Look-ups in named tables: a row name and a column name give one cell, copied from the table.

sis =
        vos  pipeg   san  tivov  domu
zeku   5612   2531  8841   1897  2492
dag    5595   8733  2875   3715  2229
budeb  5624   3965  6685   1095  5743
leb    5631   3358  7838    924  4687

domu of budeb = 5743
vos of zeku = 5612
san of dag = 2875
tivov of leb = 924
vos of leb = 5631
pipeg of budeb = 3965
tivov of zeku = 1897
vos of budeb = 5624
Which row has the largest pipeg? dag

Table sonosi
|  | dema | dinuba | butov | zore | guv | mademas |
|---|---|---|---|---|---|---|
| bitudil | 93 | 46 | 144 | 157 | 210 | 158 |
| veg | 63 | 71 | 52 | 68 | 106 | 81 |
| farade | 194 | 127 | 76 | 103 | 94 | 78 |
| gope | 139 | 138 | 193 | 130 | 71 | 100 |
| zisafes | 215 | 89 | 129 | 112 | 141 | 201 |

What is the butov of gope in sonosi?
193
What is the mademas of gope in sonosi?
100
What is the mademas of bitudil in sonosi?
158
What is the dinuba of gope in sonosi?
138
What is the mademas of veg in sonosi?
81
What is the mademas of zisafes in sonosi?
201
What is the dema of gope in sonosi?
139
What is the butov of veg in sonosi?
52
What is the dema of farade in sonosi?
194
What is the dema of veg in sonosi?
63
What is the guv of zisafes in sonosi?
141
What is the butov of zisafes in sonosi?
129
What is the guv of veg in sonosi?
106
What is the guv of farade in sonosi?
94
What is the dema of zisafes in sonosi?
215
Which row has the largest dema? zisafes

ziv:
	fazigep	fole	beromo	temov	vutas	bet	nofoga
ref	88	94	100	135	179	182	29
tabi	92	65	170	141	181	199	155
bele	214	130	45	177	105	135	117
peve	174	52	139	169	96	171	192
fivat	158	167	164	149	64	225	63
gil	170	136	189	105	78	241	86
bagerol	99	99	125	104	191	193	51
rez	63	83	79	171	101	160	13
rula	173	102	51	170	87	140	67

fole of rula: 102
fole of ref: 94
bet of tabi: 199
vutas of peve: 96
fazigep of bele: 214
fole of fivat: 167
temov of rula: 170
bet of bele: 135
bet of ref: 182
fazigep of gil: 170
beromo of tabi: 170
bet of fivat: 225
Which row has the largest bet? gil

buru =
columns: vuson, vif, puvamo, pagep, vul, tuz, rog, gukilon, pez
suv: [-2.106, 0.789, -3.735, 8.849, -1.703, 0.500, 3.139, 3.137, 3.760]
kitote: [4.599, -3.168, -1.378, -0.890, 1.344, 5.830, -0.795, 1.918, 6.734]
fev: [-0.073, 4.148, 6.536, 2.334, 0.771, -0.702, 0.538, 0.676, -3.673]
nis: [-2.031, -1.759, -6.102, 8.205, -1.147, 2.949, 6.226, 3.294, 8.917]
safo: [4.494, 0.700, -3.651, -0.049, 5.193, 3.189, 2.537, 1.417, 3.260]
dinamu: [1.296, 4.098, 1.412, 1.582, 4.232, -0.054, 2.418, 1.329, -1.418]
lono: [1.638, -1.534, -3.240, 2.624, 1.702, 3.606, 3.163, 1.101, 6.854]
zivesa: [2.732, 3.527, -0.789, 0.109, 6.072, 0.670, 4.381, 0.486, 0.965]
rotig: [0.478, -3.051, -1.205, 2.797, -2.299, 2.704, -1.300, 0.931, 5.605]

zivesa, puvamo -> -0.789
nis, pagep -> 8.205
lono, vif -> -1.534
rotig, vuson -> 0.478
nis, puvamo -> -6.102
suv, vul -> -1.703
nis, vul -> -1.147
kitote, gukilon -> 1.918
fev, pagep -> 2.334
lono, vul -> 1.702
dinamu, rog -> 2.418
safo, vul -> 5.193
dinamu, puvamo -> 1.412
Which row has the largest vuson? kitote

venulaz:
cols = kod, fud, bapala, gul, vob, nilo, fanuto, pekesum, babug
tudek: [133, 178, 88, 86, 129, 102, 73, 146, 132]
gobe: [114, 118, 56, 111, 146, 67, 72, 130, 109]
rasi: [105, 97, 128, 82, 136, 49, 64, 159, 109]
vikis: [117, 141, 88, 139, 168, 186, 134, 118, 131]
nepezin: [105, 125, 68, 126, 35, 95, 89, 120, 133]
mebot: [48, 123, 151, 149, 173, 89, 114, 131, 120]
sinagot: [77, 96, 130, 113, 79, 135, 145, 74, 42]
bok: [95, 176, 123, 162, 87, 98, 95, 113, 205]
papeka: [233, 127, 195, 137, 85, 120, 98, 172, 131]
zazig: [83, 27, 79, 115, 115, 101, 87, 192, 96]
vikag: [94, 46, 122, 73, 69, 94, 79, 113, 69]
pup: [147, 76, 132, 67, 74, 100, 104, 80, 132]
lalon: [5, 105, 122, 107, 176, 107, 130, 124, 122]

gul of lalon = 107
babug of tudek = 132
babug of sinagot = 42
nilo of vikis = 186
fanuto of pup = 104
fanuto of papeka = 98
nilo of nepezin = 95
gul of vikag = 73
fanuto of vikis = 134
kod of nepezin = 105
fanuto of tudek = 73
nilo of zazig = 101
bapala of vikag = 122
nilo of sinagot = 135
pekesum of vikag = 113
pekesum of pup = 80
gul of vikis = 139

lar
cols = valilo, luv, bod, punosa, vibal, pes
zukep: [158, 109, 93, 102, 142, 121]
notam: [151, 97, 137, 135, 103, 140]
zez: [139, 100, 153, 150, 116, 151]
gefu: [122, 103, 96, 111, 140, 76]
bebo: [113, 100, 87, 98, 118, 73]
kas: [117, 107, 169, 53, 118, 139]
ninonar: [158, 51, 141, 88, 89, 82]
lidi: [98, 87, 169, 123, 118, 139]
nidoguz: [82, 116, 135, 101, 107, 128]
kon: [125, 163, 139, 93, 200, 63]
lafis: [110, 90, 143, 44, 86, 67]
rinifa: [133, 81, 150, 107, 116, 72]
nofog: [154, 60, 141, 87, 104, 133]

What is the vibal of nofog in lar? 104
What is the vibal of rinifa in lar? 116
What is the valilo of zukep in lar? 158
What is the bod of notam in lar? 137
What is the bod of gefu in lar? 96
What is the vibal of zukep in lar? 142
What is the luv of zukep in lar? 109
What is the pes of zez in lar? 151
What is the valilo of nofog in lar? 154
What is the punosa of zez in lar? 150
What is the pes of lafis in lar? 67
What is the punosa of kas in lar? 53
What is the punosa of ninonar in lar? 88
What is the bod of rinifa in lar? 150
What is the punosa of zukep in lar? 102
What is the punosa of nofog in lar? 87
What is the vibal of lafis in lar? 86
What is the valilo of lidi in lar? 98
What is the pes of kon in lar? 63

